Here is a tiny trained network, its code and every weight. The questions are about switching its units off for an input and a target symbol, where a switched-off unit gives its printed mean instead of its output.

import numpy as np


def w(rows, s, z=0):
    codes = np.array(rows[::2]) - 128.0
    scale = np.full(codes.shape[1], s)
    scale[-1] = z or s
    return codes * scale


def f(y):
    return y / 2 * (1 + np.tanh(0.7978845608 * (y + 0.044715 * y**3)))


def softmax(a):
    e = np.exp(a - a.max(-1, keepdims=True))
    return e / e.sum(-1, keepdims=True)


def log_softmax(a):
    a = a - a.max(-1, keepdims=True)
    return a - np.log(np.exp(a).sum(-1, keepdims=True))


def net(x, mask):
    ids = ['αβγδζλμπφψω'.index(c) for c in x.split()]
    T = len(ids)
    res = E[ids] + P[:T]
    r = res
    for j in range(2):
        rows = slice(4 * j, 4 * j + 4)
        q, k, v = (r @ M[0][rows].T for M in (Q, K, V))
        z = softmax(np.where(np.tri(T) > 0, q @ k.T / 4**0.5, -1e9)) @ v
        o = O[0][rows]
        res = res + np.where(mask[j], z, o[:, -1]) @ o[:, :-1]
    y = f(res @ A[0][:, :-1].T + A[0][:, -1])
    res = res + np.where(mask[2:10], y, B[0][:, -1]) @ B[0][:, :-1]
    return log_softmax(res[-1] @ U[:, :-1].T + U[:, -1])


Q, K, V, O, A, B = {}, {}, {}, {}, {}, {}
E = w([
[183,112,143,15],'α',
[197,187,120,124],'β',
[227,71,55,129],'γ',
[190,138,114,64],'δ',
[107,228,122,109],'ζ',
[147,152,77,61],'λ',
[49,70,120,91],'μ',
[166,150,46,152],'π',
[46,204,200,94],'φ',
[139,123,193,193],'ψ',
[111,248,25,160],'ω',
],0.012)
P = w([
[162,206,103,76],'0',
[178,28,174,232],'1',
[154,188,75,14],'2',
[214,19,198,214],'3',
[142,198,69,3],'4',
[185,39,193,226],'5',
[159,225,82,40],'6',
[195,21,189,225],'7',
[147,217,78,25],'8',
[193,20,173,215],'9',
],0.0042)
Q[0] = w([
[106,169,94,86],'h1',
[50,120,95,134],'h1',
[125,158,133,78],'h1',
[143,132,100,218],'h1',
[150,3,149,84],'h2',
[133,31,254,181],'h2',
[116,41,149,77],'h2',
[146,239,26,10],'h2',
],0.0064)
K[0] = w([
[111,138,141,177],'h1',
[170,79,138,160],'h1',
[102,185,123,148],'h1',
[110,77,95,149],'h1',
[109,106,196,123],'h2',
[21,31,239,177],'h2',
[2,124,156,91],'h2',
[183,237,55,22],'h2',
],0.0068)
V[0] = w([
[132,179,119,43],'h1',
[115,193,169,62],'h1',
[172,130,214,163],'h1',
[91,82,2,94],'h1',
[189,183,105,86],'h2',
[28,155,183,112],'h2',
[209,108,72,135],'h2',
[126,77,151,183],'h2',
],0.0079)
O[0] = w([
[198,72,102,132,166],'h1',
[235,83,141,76,181],'h1',
[116,172,251,77,217],'h1',
[90,99,3,160,3],'h1',
[156,211,95,78,179],'h2',
[147,45,172,49,67],'h2',
[99,211,112,165,169],'h2',
[110,90,252,233,138],'h2',
],0.0059,0.0017)
A[0] = w([
[13,52,233,176,253],'n1',
[133,2,138,216,172],'n2',
[147,242,55,161,164],'n3',
[125,38,212,53,177],'n4',
[62,150,83,14,133],'n5',
[174,57,50,154,132],'n6',
[111,125,36,38,177],'n7',
[164,149,160,106,146],'n8',
],0.0079,0.0036)
B[0] = w([
[51,155,180,123,255],'n1',
[101,18,77,239,200],'n2',
[63,111,105,87,197],'n3',
[109,62,130,61,205],'n4',
[162,99,189,209,174],'n5',
[154,157,89,205,144],'n6',
[107,102,254,213,189],'n7',
[156,95,155,71,156],'n8',
],0.0072,0.0083)
U = w([
[197,144,147,142,164],'α',
[169,135,140,150,112],'β',
[206,74,80,201,6],'γ',
[146,146,81,187,153],'δ',
[122,100,195,233,129],'ζ',
[110,156,119,96,11],'λ',
[35,173,69,121,88],'μ',
[188,41,127,48,121],'π',
[60,178,208,53,218],'φ',
[2,50,61,93,50],'ψ',
[202,86,106,105,127],'ω',
],0.007,0.0023)

Each question gives the input, a string of symbols that net reads in full, and the target symbol t.
The units are the heads (4 rows each of Q, K, V and O) and the neurons (one row each of A and B). Each row of codes is followed by its name. A weight is (code - 128) times the scale printed after its matrix; where a second scale follows, it is the last column's (O, A, B and U).
mask holds one flag per unit, heads first, then neurons. A switched-off unit (its flag False) gives its mean, the last column of its rows in O or B, instead of its output. The means were averaged over made-up inputs and are rounded, as every weight is.
A unit's drop is (log p(t) with every unit on - log p(t) with that unit switched off) / (log p(t) with every unit on - log p(t) with every unit switched off).
The circuit of an input: a set's keep is (log p(t) with only the set's units on - log p(t) with every unit switched off) / (log p(t) with every unit on - log p(t) with every unit switched off). Starting from all 10 units, units are removed one at a time, each time the one whose removal leaves the highest keep (on an exact tie, the one counted first), for as long as the keep stays at least 0.8.
units of the circuit, in order: the units of the circuit, biggest drop first
unit that matters most: the unit with the biggest drop
k most important neurons: the k neurons with the biggest drops, biggest first
which heads matter: for each layer, one digit per head in row order, 1 if its drop is at least 0.15 and else 0, layers parted by /
drop when u is switched off: that unit's drop, to one decimal
input φ β δ α, target π: units of the circuit, in order	(n4, h1, h2)
input μ μ γ φ μ, target ζ: units of the circuit, in order	(n7, n5, n3)
input ψ ψ α ψ ψ ψ γ ω, target μ: which heads matter	01
input φ φ ω φ ψ φ μ, target π: which heads matter	11
input φ ψ φ, target π: units of the circuit, in order	(h2, h1, n4)
input φ μ φ ζ ψ, target π: units of the circuit, in order	(h2, h1, n4, n7)
input μ μ δ α μ, target ζ: 2 most important neurons	(n7, n5)
input φ δ μ μ ψ ω δ ψ φ α, target π: 2 most important neurons	(n4, n1)
input α ψ λ γ, target γ: 3 most important neurons	(n2, n1, n6)
input μ β μ ω, target μ: unit that matters most	n3
input ψ ψ μ, target φ: 2 most important neurons	(n2, n1)
input μ μ ψ μ ψ ζ γ γ, target γ: drop when n6 is switched off	0.2
input ψ φ ψ, target φ: drop when n3 is switched off	-0.1
input ψ ψ ψ φ ψ, target φ: unit that matters most	h1
